Below is a small trained network, with its code and all its weights. Each question gives an input and a class and asks what happens when units are switched off, that is, made to give their printed mean instead of their output.

import numpy as np


def w(rows, s, z=0):
    codes = np.array(rows[::2]) - 128.0
    scale = np.full(codes.shape[1], s)
    scale[-1] = z or s
    return codes * scale


def norm(h):
    return h / np.sqrt((h * h).mean(-1, keepdims=True) + 1e-5)


def f(y):
    return np.maximum(y, 0)


def log_softmax(a):
    a = a - a.max(-1, keepdims=True)
    return a - np.log(np.exp(a).sum(-1, keepdims=True))


def net(x, mask):
    res = np.array(x, float).reshape(1, 3) / 4 @ E
    u = 0
    for l in range(2):
        y = f(norm(res) @ A[l][:, :-1].T + A[l][:, -1])
        res = res + np.where(mask[u : u + 3], y, B[l][:, -1]) @ B[l][:, :-1]
        u += 3
    return log_softmax(norm(res)[-1] @ U[:, :-1].T + U[:, -1])


A, B = {}, {}
E = w([
[254,109,71,105,161],'x0',
[124,57,203,207,123],'x1',
[86,33,149,138,183],'x2',
],0.0086)
A[0] = w([
[5,167,108,90,175,57],'L0N0',
[195,84,37,20,229,59],'L0N1',
[70,105,119,68,241,254],'L0N2',
],0.013,0.004)
B[0] = w([
[186,34,67,98,33,197],'L0N0',
[159,87,74,107,89,248],'L0N1',
[112,251,128,126,173,213],'L0N2',
],0.014,0.011)
A[1] = w([
[2,142,133,73,81,50],'L1N0',
[148,88,222,155,165,117],'L1N1',
[123,246,89,104,116,255],'L1N2',
],0.017,0.0028)
B[1] = w([
[223,120,24,108,242,196],'L1N0',
[89,191,80,107,32,167],'L1N1',
[48,137,236,247,129,249],'L1N2',
],0.013,0.011)
U = w([
[162,60,7,110,159,221],'0',
[82,208,52,144,68,133],'1',
[105,223,136,180,192,234],'2',
[130,89,118,155,124,157],'3',
[108,87,182,37,197,14],'4',
[111,161,178,41,201,2],'5',
[142,70,152,77,222,5],'6',
],0.013,0.0046)

Each question gives the input, the list of numbers given to net, and the class t.
The units are the neurons (one row each of A and B). Each row of codes is followed by its name. A weight is (code - 128) times the scale printed after its matrix; where a second scale follows, it is the last column's (A, B and U).
mask holds one flag per neuron, layer by layer. A switched-off neuron (its flag False) gives its mean, the last column of its row in B, instead of its output. The means were averaged over made-up inputs and are rounded, as every weight is.
A unit's drop is (log p(t) with every unit on - log p(t) with that unit switched off) / (log p(t) with every unit on - log p(t) with every unit switched off).
The circuit of an input: a set's keep is (log p(t) with only the set's units on - log p(t) with every unit switched off) / (log p(t) with every unit on - log p(t) with every unit switched off). Starting from all 6 units, units are removed one at a time, each time the one whose removal leaves the highest keep (on an exact tie, the one counted first), for as long as the keep stays at least 0.8.
circuit, biggest first: the units of the circuit, biggest drop first
top k neurons: the k neurons with the biggest drops, biggest first
k most important neurons of layer l: the k neurons of layer l with the biggest drops, biggest first
input [-4,-6,-7], class 2: circuit, biggest first => [L1N2]
input [4,8,1], class 1: circuit, biggest first => [L1N1 L0N1]
input [0,7,1], class 1: circuit, biggest first => [L1N1 L0N1]
input [-7,4,-6], class 0: circuit, biggest first => [L0N2 L1N2]
input [5,-8,7], class 1: circuit, biggest first => [L0N2 L0N1 L1N0 L1N2]
input [3,-3,7], class 2: top 2 neurons => [L0N2 L1N2]
input [-3,-2,7], class 2: top 2 neurons => [L0N2 L1N2]
input [5,7,-4], class 1: top 4 neurons => [L0N1 L0N0 L0N2 L1N1]
input [2,-4,3], class 1: circuit, biggest first => [L0N2 L0N1 L1N2]
input [-4,-3,-3], class 0: 2 most important neurons of layer 0 => [L0N2 L0N0]
input [2,6,-4], class 1: top 4 neurons => [L0N1 L0N2 L0N0 L1N1]
input [-6,7,5], class 1: top 2 neurons => [L1N1 L0N1]
input [7,-8,6], class 1: top 2 neurons => [L0N2 L0N1]
input [-8,-2,3], class 0: circuit, biggest first => [L1N0]
input [-1,-3,-2], class 3: 2 most important neurons of layer 1 => [L1N0 L1N1]
input [2,-1,-5], class 2: top 4 neurons => [L0N0 L1N2 L0N1 L1N1]
input [-4,-4,8], class 2: top 2 neurons => [L0N2 L1N2]
input [-4,1,-4], class 0: top 2 neurons => [L0N2 L1N2]
input [-8,6,5], class 0: 2 most important neurons of layer 1 => [L1N0 L1N2]
input [-7,1,7], class 0: top 2 neurons => [L0N0 L1N0]
